Below are the code and all the weights of a small trained network. Each question names an input and a class and asks about switching units off, where a switched-off unit gives its printed mean instead of its output.

import numpy as np


def w(rows, s, z=0):
    codes = np.array(rows[::2]) - 128.0
    scale = np.full(codes.shape[1], s)
    scale[-1] = z or s
    return codes * scale


def norm(h):
    return h / np.sqrt((h * h).mean(-1, keepdims=True) + 1e-5)


def f(y):
    return y / 2 * (1 + np.tanh(0.7978845608 * (y + 0.044715 * y**3)))


def log_softmax(a):
    a = a - a.max(-1, keepdims=True)
    return a - np.log(np.exp(a).sum(-1, keepdims=True))


def net(x, mask):
    res = np.array(x, float).reshape(1, 7) / 4 @ E
    u = 0
    for l in range(3):
        y = f(norm(res) @ A[l][:, :-1].T + A[l][:, -1])
        res = res + np.where(mask[u : u + 9], y, B[l][:, -1]) @ B[l][:, :-1]
        u += 9
    return log_softmax(norm(res)[-1] @ U[:, :-1].T + U[:, -1])


A, B = {}, {}
E = w([
[141,124,133,128,128,128,134,125,123,135,132,121],'x0',
[190,127,101,104,105,212,67,127,112,78,81,113],'x1',
[124,138,149,145,147,143,147,110,134,83,139,122],'x2',
[135,114,12,146,156,109,141,90,150,124,136,98],'x3',
[99,51,121,146,62,110,108,96,73,107,120,124],'x4',
[160,122,139,131,120,135,146,123,116,143,148,109],'x5',
[153,126,126,149,108,83,90,137,174,108,137,144],'x6',
],0.011)
A[0] = w([
[184,47,116,186,109,124,114,172,247,115,143,162,9],'0.n0',
[59,89,94,47,196,234,182,169,97,165,82,130,76],'0.n1',
[185,192,140,150,96,58,53,158,160,87,185,133,35],'0.n2',
[128,128,179,137,157,136,184,65,165,2,144,116,142],'0.n3',
[138,141,89,45,76,80,95,179,124,219,95,110,3],'0.n4',
[161,123,166,86,167,205,147,26,89,161,152,100,155],'0.n5',
[202,248,116,76,174,91,161,145,115,141,70,183,92],'0.n6',
[198,136,111,138,109,176,57,147,115,126,122,149,120],'0.n7',
[164,177,218,60,111,136,116,123,116,145,64,186,44],'0.n8',
],0.0074,0.0026)
B[0] = w([
[78,144,175,62,134,76,136,29,202,89,77,69,199],'0.n0',
[122,113,216,110,118,86,179,40,152,145,114,73,253],'0.n1',
[35,204,205,101,72,123,124,51,48,132,116,38,219],'0.n2',
[129,70,86,109,80,103,152,242,152,187,65,68,235],'0.n3',
[105,90,107,159,50,114,185,245,199,59,2,51,164],'0.n4',
[85,132,134,109,96,95,104,117,160,153,87,147,227],'0.n5',
[112,20,132,88,95,202,76,121,216,116,226,151,251],'0.n6',
[74,150,92,95,231,104,171,156,30,104,168,133,244],'0.n7',
[183,140,120,213,150,125,206,88,157,138,122,164,244],'0.n8',
],0.0077,0.0037)
A[1] = w([
[195,168,143,104,139,83,77,119,109,62,116,138,89],'1.n0',
[91,84,162,189,82,173,112,84,69,72,156,203,101],'1.n1',
[157,190,180,119,143,76,122,178,134,70,125,135,25],'1.n2',
[161,84,125,88,98,227,67,125,94,90,100,99,8],'1.n3',
[208,192,137,41,217,206,120,110,99,81,33,169,48],'1.n4',
[129,213,145,121,119,162,35,163,205,176,193,78,119],'1.n5',
[123,164,239,189,125,116,165,162,111,100,140,194,28],'1.n6',
[102,152,141,98,159,30,132,184,120,165,205,186,45],'1.n7',
[108,155,126,156,75,171,162,254,146,122,79,4,32],'1.n8',
],0.0072,0.0017)
B[1] = w([
[96,81,128,184,2,145,84,70,49,169,123,48,146],'1.n0',
[135,82,112,177,108,98,141,113,140,90,106,191,202],'1.n1',
[179,72,113,53,70,89,192,74,189,161,84,114,149],'1.n2',
[95,165,160,210,127,107,67,188,150,177,186,86,212],'1.n3',
[84,149,98,193,73,58,128,182,109,170,204,89,253],'1.n4',
[89,96,130,72,190,242,218,153,100,162,139,191,223],'1.n5',
[200,210,104,140,125,83,69,131,74,140,62,173,253],'1.n6',
[63,143,135,249,175,120,164,139,59,127,217,66,210],'1.n7',
[142,70,143,142,176,106,139,170,183,27,66,135,214],'1.n8',
],0.0082,0.0035)
A[2] = w([
[94,96,123,143,95,55,126,141,105,103,136,114,98],'2.n0',
[82,147,189,146,118,128,155,90,123,148,115,69,102],'2.n1',
[173,146,27,156,216,102,146,62,152,142,84,101,38],'2.n2',
[157,59,88,167,150,140,131,105,166,161,116,118,116],'2.n3',
[109,97,64,87,140,102,143,91,150,102,174,133,128],'2.n4',
[131,2,98,122,126,92,75,130,115,136,123,152,55],'2.n5',
[101,106,153,165,198,62,167,195,130,183,110,140,253],'2.n6',
[123,20,170,142,93,89,80,95,102,108,132,177,105],'2.n7',
[146,101,111,148,158,90,111,93,83,71,141,147,127],'2.n8',
],0.0092,0.0033)
B[2] = w([
[145,105,110,145,202,176,127,174,123,137,127,127,214],'2.n0',
[38,166,103,99,63,94,70,78,169,117,82,40,193],'2.n1',
[252,178,220,130,94,103,85,111,114,176,79,187,164],'2.n2',
[104,171,130,140,84,100,148,189,163,36,153,196,157],'2.n3',
[172,176,192,153,110,161,149,100,55,141,60,155,174],'2.n4',
[115,105,179,58,199,155,169,146,146,111,147,163,169],'2.n5',
[173,65,56,116,96,147,48,135,101,51,120,121,254],'2.n6',
[152,172,120,2,188,180,183,84,240,185,199,149,184],'2.n7',
[75,194,179,146,105,175,191,166,114,168,171,123,155],'2.n8',
],0.0084,0.0094)
U = w([
[104,130,154,77,215,230,168,169,180,152,249,173,186],'0',
[72,134,89,210,139,100,47,181,87,137,229,62,171],'1',
[87,165,170,65,96,108,100,31,179,143,65,53,17],'2',
[229,198,156,161,131,128,105,136,111,139,83,220,232],'3',
[148,45,128,118,152,124,115,232,203,48,66,109,6],'4',
],0.011,0.0016)

Each question gives the input, the list of numbers given to net, and the class t.
The units are the neurons (one row each of A and B). Each row of codes is followed by its name. A weight is (code - 128) times the scale printed after its matrix; where a second scale follows, it is the last column's (A, B and U).
mask holds one flag per neuron, layer by layer. A switched-off neuron (its flag False) gives its mean, the last column of its row in B, instead of its output. The means were averaged over made-up inputs and are rounded, as every weight is.
A unit's drop is (log p(t) with every unit on - log p(t) with that unit switched off) / (log p(t) with every unit on - log p(t) with every unit switched off).
The circuit of an input: a set's keep is (log p(t) with only the set's units on - log p(t) with every unit switched off) / (log p(t) with every unit on - log p(t) with every unit switched off). Starting from the 12 units with the biggest drops (on a tie, the unit counted first), units are removed one at a time, each time the one whose removal leaves the highest keep (on an exact tie, the one counted first), for as long as the keep stays at least 0.8.
circuit, biggest first: the units of the circuit, biggest drop first
most important unit: the unit with the biggest drop
k most important neurons: the k neurons with the biggest drops, biggest first
k most important neurons of layer l: the k neurons of layer l with the biggest drops, biggest first
input [-7,6,2,7,1,7,8], class 2: 2 most important neurons of layer 1	1.n0, 1.n7
input [-4,-4,-7,1,6,1,7], class 2: 4 most important neurons of layer 0	0.n0, 0.n3, 0.n2, 0.n6
input [4,7,-4,7,-1,-4,0], class 1: circuit, biggest first	1.n4, 1.n3
input [-5,1,6,7,0,-8,-4], class 3: most important unit	2.n2
input [-3,2,4,-6,-3,-1,2], class 3: 2 most important neurons	0.n8, 1.n6
input [7,2,-7,5,7,-8,-5], class 0: 2 most important neurons	0.n3, 2.n7
input [-8,-7,-8,-4,-2,-3,-6], class 4: 4 most important neurons	0.n4, 2.n6, 0.n7, 1.n4
input [7,-7,-8,-5,6,8,-3], class 4: circuit, biggest first	0.n4, 2.n6
input [-8,7,0,-8,6,3,6], class 3: 2 most important neurons of layer 1	1.n6, 1.n1
input [7,2,6,-4,-2,7,-5], class 4: 3 most important neurons	0.n3, 1.n8, 0.n2
input [1,5,3,-1,-7,6,5], class 0: 2 most important neurons	0.n6, 1.n5
input [-3,1,6,6,7,2,1], class 0: 2 most important neurons of layer 2	2.n5, 2.n7
input [-6,7,-4,7,8,7,-6], class 0: 2 most important neurons of layer 2	2.n5, 2.n6
input [0,-2,7,-8,-1,-5,6], class 3: 2 most important neurons	1.n6, 0.n8
input [6,5,3,7,-3,-3,1], class 3: circuit, biggest first	2.n2
input [-2,-4,-3,-7,-5,8,8], class 2: 2 most important neurons	0.n2, 2.n1
input [3,-6,-7,7,1,-3,4], class 3: circuit, biggest first	2.n2, 2.n4
input [-6,-7,-1,-4,-4,1,-7], class 1: circuit, biggest first	1.n7, 2.n6
input [-8,7,-5,-4,-6,8,3], class 1: 2 most important neurons	1.n4, 0.n7
input [5,-4,-2,8,2,-3,6], class 3: circuit, biggest first	2.n2
input [8,-4,-7,5,-3,3,6], class 4: 2 most important neurons	0.n4, 0.n1
input [0,-7,7,-1,0,0,-4], class 1: 2 most important neurons	1.n7, 0.n4
input [7,3,4,7,5,7,0], class 3: 2 most important neurons	2.n2, 0.n6
input [-6,7,2,2,8,6,8], class 0: 3 most important neurons	2.n7, 1.n1, 2.n5
input [0,8,7,-7,2,6,6], class 1: 3 most important neurons of layer 1	1.n4, 1.n3, 1.n0
input [0,7,-7,7,-1,3,8], class 2: 2 most important neurons	0.n0, 0.n2
input [-8,-6,5,-1,-4,-3,4], class 1: circuit, biggest first	1.n7
input [6,-3,-4,-2,2,-3,3], class 4: 2 most important neurons	0.n4, 1.n8
input [-5,3,-4,2,-5,5,8], class 2: 2 most important neurons	0.n0, 0.n2
